[[121 120  84 118  97  87  67 101  84 123 103 114 103  88  89]
 [ 93  70 110  59 120 128 134 101 112  76 105  71 104  95 110]
 [ 78 109  70 123 103  89  95 115 105 107  98 101  85  94  83]
 [128 111  96 101 101  98  72  96  82 117 107 107 112  86  97]
 [ 71 121  95 125  64  58  77 102 105 123  83 115  79 111  88]
 [128  72  80  45 127 129 107 108  91  91 110  59 112  55  98]] result: 89

[[132 135 110 115 128 150 142]
 [ 72  79  82  82  79  52  46]
 [138 133 118 118 121 142 134]
 [ 78  76  91  87  77  42  51]
 [128 122 118 118 121 147 152]
 [ 62  64  82  81  79  63  66]
 [137 135 116 118 123 137 135]] result: 142

[[144  58 138  57  57 142 144  61  57 143  59]
 [ 57 144  58 142 143  57  57 146 144  56 143]
 [131 123  58 133 115 105  98 144 106 109 144]
 [ 58 144  56 144 143  58  57 141 143  56 144]
 [ 74 140  62 142 135  58  59 142 133  60 142]
 [ 56 131 102 117 139  56  58  95 139  57  68]
 [142  57 144  57  59 143 142  57  58 143  56]
 [139  57 142  56  61 142 142  56  61 143  55]
 [ 62 144  57 143 142  58  56 143 143  59 141]] result: 59

[[108  81  67  83  98  88  97  95 101 126  83]
 [111  82  61  90  98  86  88  98  99 130  91]
 [100  88  58  94  83  88  86 104  95 143 102]
 [105  86  58  94  90  88  86 103  96 134  96]
 [112  87  84  94 102 102  92 100 100 101  87]
 [108  89  52 105  94  83  81 108  97 143 102]] result: 83

[[115 115 139  97 140  62]
 [145 112 152  86  74 122]
 [132 106 113  72 110  73]
 [142 102 108 133 120 117]
 [ 84  77  50  58  51  57]
 [100  57  92  68 112  73]
 [ 73  86 131 144  72 128]
 [ 56 111  65 102  53 126]] result: 62

[[114 116 113 116 121  47  48]
 [ 65 104  70  86  87 151 153]
 [146 122 142 118  94  47  48]
 [ 83  80  81  91  81 156 153]
 [120 118 129 113 119  49  49]
 [ 68  61  71  91  97 150 152]
 [113 130  95 106 113  49  50]] result: 48
---
128   38  131  112  139   71   74 -> 112
127   99   97  110   53   72  107 -> 110
 42   44   41  156  162   63   44 -> 156
131  126  133  146  153  125  154 -> 146
136   99  160   71  109   86   89 -> 71
48  58  55  50  68  43  54 -> 50
 83   96   94  127  114  140   50 -> 127
 94  156   91  106   77  107  105 -> 106
---
[[ 84  71  39  51  72  82  48 162  51  51  80 147 108 106]
 [141  60 157  58  74 162  69 129  71  97 110 119 155  64]
 [ 54 125 152 153  40 134 146  48  58 133  38 131 143  87]
 [141 145 112  87 139  84 116  55  84 139 142 157  66  71]
 [ 61  81 104 162 112  91  92  38  77 111  75 157 107 148]
 [ 96  41  72  68  53  86 148  41 135 123  54 122  87 154]
 [136  96  91 152  49 113  74  58  87 122  63  41  41 150]
 [103  37 162  43  60  53 121 106  92 104  86 111 125  48]] --> 141

[[139 106 101  93  83  81 126]
 [ 98 100 101  97  80  79 149]
 [121  90 101 137  91  79  97]
 [139  80 101 129  94  79  86]
 [140  99 101 129  87  79 108]
 [147  78 101 104  86  79 126]
 [147 111 101 129  87  79 108]
 [ 70 100 101 129  87  79 108]] --> 98

[[114  87  56 133 134  63 117 115 127 114 125  72 131 132]
 [ 60  71  91 100 126 114 121  92 115  91  56 120 126 117]
 [127  69 102  85 127  73 121 108  77 106 125  97 131 126]
 [ 66 100  66  60 100  84 115 107  66  72  73  74 100 103]
 [115 116  72  63  74 107  78 109  68 113 125 108  75  84]
 [108  85  91  45  75  84  90 115  47 104 123  79  84  92]
 [ 46  62  82  70 145  82 149 138  63  66  43  74 146 148]
 [132 110 106 120  96  76  85  84 130 120 140  78  73  72]
 [126  65 128  73 106  50 116 107  73 119 141  42 120 118]] --> 60

[[ 62  89 115  60  87 107  91 123 130 115  89 132 108  66]
 [ 78 131  72  87  77  89 128  98  89  72 131  88  72  81]
 [ 65  74  73  60 124 113  68  79 106 123  74 105  88  64]
 [127  84  76 129 132  93  81  60  73 103  84  67  96 119]
 [ 64  91 108  83  85  76  94 103 138 106  89 113 127  60]
 [129  95  86 137 121  86  93  69  75  97  95  70 100 122]
 [119  95  99 121 101  90  97  88  85  91  95  83 102 117]
 [ 63  77  75  59 121 113  71  83 108 123  78 109  89  62]
 [ 95 103  91  77  92 120 102 109  90  91 105 103  76 102]
 [101 110  90  63  81 141 108 122  70  78 112 104  49 116]] --> 78

[[ 78 103 112 103  96 111 111  88 102  86 136 100]
 [103 111  86 116  90 111 123  94  74 110 123 102]
 [ 83  89  99  99  89 110 106  85  92  91 136  88]
 [ 97  99  83 114 123 130  92  91 102 117 101 107]
 [ 99  76  97 105  88  82 112 106 105 108  74  92]
 [132 102  87  87  94  90 111  95  80  89 110 114]
 [ 95 107 159  96  94 110  95  76  82 110 120  93]
 [ 93  85 118  67 122 134  65  92 114  78 110 115]
 [110 134 111  92 112 110  98 102 101  71 104 105]] --> 103

[[151  60  56 152 127  91  60]
 [134  76  56 151  93  50  60]
 [ 60  75  69  74 112  63  76]
 [118 108 138 137 131 139 132]
 [ 77 144 141  57  87 153 137]
 [ 42  58 147  45 128 150 146]
 [ 61 120  46  63 130  55  45]
 [138 117 146 128 103 140 136]] --> 134

[[141 135  74  52 111 139  70 104  75 138]
 [134 128  61  46 124 141  86 108  68 122]
 [106 115 144 158  90 125 139 139  73  78]
 [130  41 129  93 120  68 103 125 155 115]
 [131  79 101 132  47 149  97  58  75  77]
 [133 138 104 148  71 149 111  89 121  59]] --> 134
---
81,39,88,110 -> 39

75,52,78,111,160,103
74,58,72,127,148,107
-> 127

121,104,69,89,71,141,110
49,86,137,107,131,77,56
97,90,110,113,119,90,74
-> 119

66,128,49,67,36 -> 49

49,45,88,117,83
78,109,85,75,88
122,145,82,113,152
-> 82

118,95,66,73,137,77
80,96,69,94,152,60
-> 94
